Below are the code and all the weights of a small trained network. Each question names an input and a target symbol and asks about switching units off, where a switched-off unit gives its printed mean instead of its output.

import numpy as np


def w(rows, s, z=0):
    codes = np.array(rows[::2]) - 128.0
    scale = np.full(codes.shape[1], s)
    scale[-1] = z or s
    return codes * scale


def norm(h):
    return h / np.sqrt((h * h).mean(-1, keepdims=True) + 1e-5)


def f(y):
    return np.maximum(y, 0)


def softmax(a):
    e = np.exp(a - a.max(-1, keepdims=True))
    return e / e.sum(-1, keepdims=True)


def log_softmax(a):
    a = a - a.max(-1, keepdims=True)
    return a - np.log(np.exp(a).sum(-1, keepdims=True))


def net(x, mask):
    ids = ['Δαγζλξστφ'.index(c) for c in x.split()]
    T = len(ids)
    res = E[ids] + P[:T]
    u = 0
    for l in range(3):
        q, k, v = (norm(res) @ M[l].T for M in (Q, K, V))
        z = softmax(np.where(np.tri(T) > 0, q @ k.T / 4**0.5, -1e9)) @ v
        res = res + np.where(mask[u], z, O[l][:, -1]) @ O[l][:, :-1]
        u += 1
        y = f(norm(res) @ A[l][:, :-1].T + A[l][:, -1])
        res = res + np.where(mask[u : u + 12], y, B[l][:, -1]) @ B[l][:, :-1]
        u += 12
    return log_softmax(norm(res)[-1] @ U[:, :-1].T + U[:, -1])


Q, K, V, O, A, B = {}, {}, {}, {}, {}, {}
E = w([
[204,96,46,67],'Δ',
[35,130,133,139],'α',
[2,121,134,107],'γ',
[40,121,124,134],'ζ',
[47,125,129,95],'λ',
[147,45,152,102],'ξ',
[73,113,125,190],'σ',
[139,133,126,200],'τ',
[152,224,142,132],'φ',
],0.0078)
P = w([
[75,149,18,121],'0',
[91,147,48,134],'1',
[106,156,68,140],'2',
[111,125,95,135],'3',
[110,111,117,132],'4',
[115,104,138,132],'5',
[119,99,158,135],'6',
[121,92,184,135],'7',
[122,83,213,135],'8',
[131,77,230,138],'9',
[135,69,253,148],'10',
],0.0051)
Q[0] = w([
[193,205,166,78],'0.h1',
[197,179,125,85],'0.h1',
[119,211,119,53],'0.h1',
[68,75,255,142],'0.h1',
],0.0097)
K[0] = w([
[106,85,49,98],'0.h1',
[103,109,51,103],'0.h1',
[135,105,57,155],'0.h1',
[124,119,250,152],'0.h1',
],0.013)
V[0] = w([
[198,202,66,46],'0.h1',
[203,213,246,153],'0.h1',
[167,101,187,254],'0.h1',
[96,170,146,93],'0.h1',
],0.004)
O[0] = w([
[158,211,237,174,105],'0.h1',
[110,252,52,97,3],'0.h1',
[118,153,11,178,72],'0.h1',
[93,129,139,97,166],'0.h1',
],0.004,0.0016)
A[0] = w([
[143,94,75,129,63],'0.n1',
[186,108,168,179,124],'0.n2',
[115,255,133,118,164],'0.n3',
[112,178,64,132,140],'0.n4',
[158,37,206,125,80],'0.n5',
[163,131,14,44,62],'0.n6',
[145,72,81,180,3],'0.n7',
[135,128,44,76,17],'0.n8',
[99,126,56,122,83],'0.n9',
[103,68,221,135,24],'0.n10',
[194,86,191,163,158],'0.n11',
[68,117,113,45,62],'0.n12',
],0.0059,0.0033)
B[0] = w([
[78,144,138,160,140],'0.n1',
[110,149,51,98,207],'0.n2',
[96,233,138,107,251],'0.n3',
[126,181,126,125,179],'0.n4',
[99,252,144,133,216],'0.n5',
[141,15,249,210,144],'0.n6',
[43,116,14,103,148],'0.n7',
[151,62,188,168,131],'0.n8',
[116,154,91,93,157],'0.n9',
[82,151,203,72,191],'0.n10',
[103,180,23,129,244],'0.n11',
[87,131,100,20,193],'0.n12',
],0.0049,0.0028)
Q[1] = w([
[31,175,126,164],'1.h1',
[188,172,188,243],'1.h1',
[95,67,43,1],'1.h1',
[221,83,80,127],'1.h1',
],0.0062)
K[1] = w([
[130,165,11,114],'1.h1',
[2,172,158,190],'1.h1',
[254,46,143,86],'1.h1',
[113,77,226,176],'1.h1',
],0.0076)
V[1] = w([
[165,62,195,194],'1.h1',
[85,253,99,67],'1.h1',
[117,114,124,122],'1.h1',
[157,195,189,192],'1.h1',
],0.0031)
O[1] = w([
[166,173,142,31,25],'1.h1',
[82,2,83,215,252],'1.h1',
[122,144,133,150,132],'1.h1',
[159,75,84,19,106],'1.h1',
],0.0028,0.0022)
A[1] = w([
[66,132,143,65,114],'1.n1',
[93,121,172,82,142],'1.n2',
[115,117,112,254,137],'1.n3',
[185,197,131,189,128],'1.n4',
[186,239,168,57,79],'1.n5',
[184,173,120,99,2],'1.n6',
[67,106,97,59,144],'1.n7',
[171,101,104,92,105],'1.n8',
[176,23,158,163,16],'1.n9',
[106,132,106,103,86],'1.n10',
[207,94,108,103,137],'1.n11',
[116,24,122,91,93],'1.n12',
],0.0058,0.0036)
B[1] = w([
[191,156,129,178,243],'1.n1',
[166,157,128,175,210],'1.n2',
[166,141,107,64,212],'1.n3',
[63,138,107,75,198],'1.n4',
[114,88,12,121,215],'1.n5',
[118,137,70,93,131],'1.n6',
[178,154,126,167,255],'1.n7',
[120,102,160,116,140],'1.n8',
[195,2,197,121,137],'1.n9',
[158,127,125,130,147],'1.n10',
[134,85,155,68,149],'1.n11',
[129,115,141,185,166],'1.n12',
],0.0068,0.0032)
Q[2] = w([
[138,84,147,150],'2.h1',
[155,72,184,97],'2.h1',
[148,99,248,105],'2.h1',
[183,86,175,36],'2.h1',
],0.013)
K[2] = w([
[116,103,115,191],'2.h1',
[92,143,131,215],'2.h1',
[130,149,152,252],'2.h1',
[70,178,148,172],'2.h1',
],0.016)
V[2] = w([
[42,10,90,93],'2.h1',
[87,233,1,118],'2.h1',
[14,91,157,49],'2.h1',
[249,144,67,118],'2.h1',
],0.004)
O[2] = w([
[167,37,113,68,161],'2.h1',
[253,169,131,115,252],'2.h1',
[98,89,100,6,127],'2.h1',
[157,134,67,190,152],'2.h1',
],0.0048,0.003)
A[2] = w([
[132,42,181,117,105],'2.n1',
[127,129,127,129,122],'2.n2',
[91,191,75,117,64],'2.n3',
[160,242,147,44,79],'2.n4',
[56,105,150,176,61],'2.n5',
[94,148,217,83,94],'2.n6',
[180,94,225,161,131],'2.n7',
[185,154,58,13,78],'2.n8',
[187,111,129,184,189],'2.n9',
[112,31,57,122,35],'2.n10',
[167,2,139,145,2],'2.n11',
[97,76,178,42,119],'2.n12',
],0.0072,0.0041)
B[2] = w([
[105,123,55,106,151],'2.n1',
[130,133,128,128,128],'2.n2',
[201,113,161,80,239],'2.n3',
[187,255,203,51,253],'2.n4',
[95,164,99,146,172],'2.n5',
[103,116,242,56,141],'2.n6',
[105,73,212,95,170],'2.n7',
[141,105,195,203,227],'2.n8',
[110,93,101,96,229],'2.n9',
[146,173,207,100,158],'2.n10',
[207,36,156,39,147],'2.n11',
[200,167,28,157,146],'2.n12',
],0.0073,0.0037)
U = w([
[84,146,93,56,20],'Δ',
[87,128,124,175,74],'α',
[101,113,63,62,44],'γ',
[74,70,143,145,174],'ζ',
[72,99,234,111,128],'λ',
[126,112,180,254,111],'ξ',
[133,9,143,18,252],'σ',
[220,90,2,201,86],'τ',
[196,242,169,103,173],'φ',
],0.009,0.0034)

Each question gives the input, a string of symbols that net reads in full, and the target symbol t.
The units are the heads (4 rows each of Q, K, V and O) and the neurons (one row each of A and B). Each row of codes is followed by its name. A weight is (code - 128) times the scale printed after its matrix; where a second scale follows, it is the last column's (O, A, B and U).
mask holds one flag per unit, layer by layer, with each layer's heads first. A switched-off unit (its flag False) gives its mean, the last column of its rows in O or B, instead of its output. The means were averaged over made-up inputs and are rounded, as every weight is.
A unit's drop is (log p(t) with every unit on - log p(t) with that unit switched off) / (log p(t) with every unit on - log p(t) with every unit switched off).
unit that matters most: the unit with the biggest drop
top k neurons: the k neurons with the biggest drops, biggest first
k most important neurons of layer l: the k neurons of layer l with the biggest drops, biggest first
drop when u is switched off: that unit's drop, to one decimal
input λ τ ζ, target τ: unit that matters most : 0.h1
input ζ σ φ α τ φ σ σ ζ α σ, target σ: 2 most important neurons of layer 0 : (0.n3 0.n11)
input φ Δ τ σ Δ λ, target σ: top 3 neurons : (0.n11 0.n5 1.n5)
input φ Δ α γ, target λ: top 2 neurons : (0.n6 1.n3)
input γ ζ φ γ φ τ φ λ σ ζ, target σ: 3 most important neurons of layer 2 : (2.n9 2.n7 2.n8)
input α φ λ λ γ, target λ: 2 most important neurons of layer 2 : (2.n6 2.n7)
input λ τ τ τ ξ γ ζ ξ, target ξ: top 2 neurons : (0.n5 1.n5)
input λ Δ ξ, target τ: top 4 neurons : (0.n5 1.n5 2.n4 0.n6)
input λ γ ξ ζ λ, target λ: 2 most important neurons of layer 0 : (0.n10 0.n11)
input φ φ ζ λ λ, target λ: 4 most important neurons of layer 0 : (0.n11 0.n3 0.n2 0.n5)
input ξ ξ τ φ λ φ φ σ λ λ τ, target τ: 3 most important neurons of layer 0 : (0.n3 0.n10 0.n5)
input γ φ φ ζ τ ξ, target τ: top 4 neurons : (0.n5 2.n4 0.n11 0.n3)
input τ λ σ, target τ: 2 most important neurons of layer 2 : (2.n4 2.n3)
input ζ φ φ τ γ, target φ: top neuron : (1.n5)
input ζ τ ξ ζ ζ, target ξ: 2 most important neurons of layer 0 : (0.n11 0.n12)
input φ λ φ τ λ λ ξ, target ξ: top 4 neurons : (0.n5 0.n10 0.n3 1.n5)
input ζ ζ σ γ, target σ: top 2 neurons : (1.n1 1.n7)
input φ φ α α ξ λ σ ζ, target σ: top 2 neurons : (0.n5 2.n11)
input φ τ φ λ λ λ ξ ξ λ, target ξ: 3 most important neurons of layer 1 : (1.n7 1.n1 1.n2)
input ζ φ τ λ ξ φ ζ φ ζ α α, target ξ: unit that matters most : 0.n3
input ζ τ α, target τ: top 3 neurons : (2.n4 0.n3 0.n5)
input ζ τ λ, target τ: 2 most important neurons of layer 0 : (0.n3 0.n5)
input ζ σ λ, target σ: 2 most important neurons of layer 0 : (0.n11 0.n3)
input λ φ φ τ φ φ φ γ ξ ζ, target ξ: 2 most important neurons of layer 2 : (2.n4 2.n3)
input ξ ξ γ, target ξ: drop when 0.h1 is switched off : 0.2
input ζ α ζ α τ σ, target τ: drop when 0.h1 is switched off : 0.7
input φ ξ ζ α, target ξ: unit that matters most : 0.h1
input φ σ Δ, target σ: drop when 0.n6 is switched off : 0.4
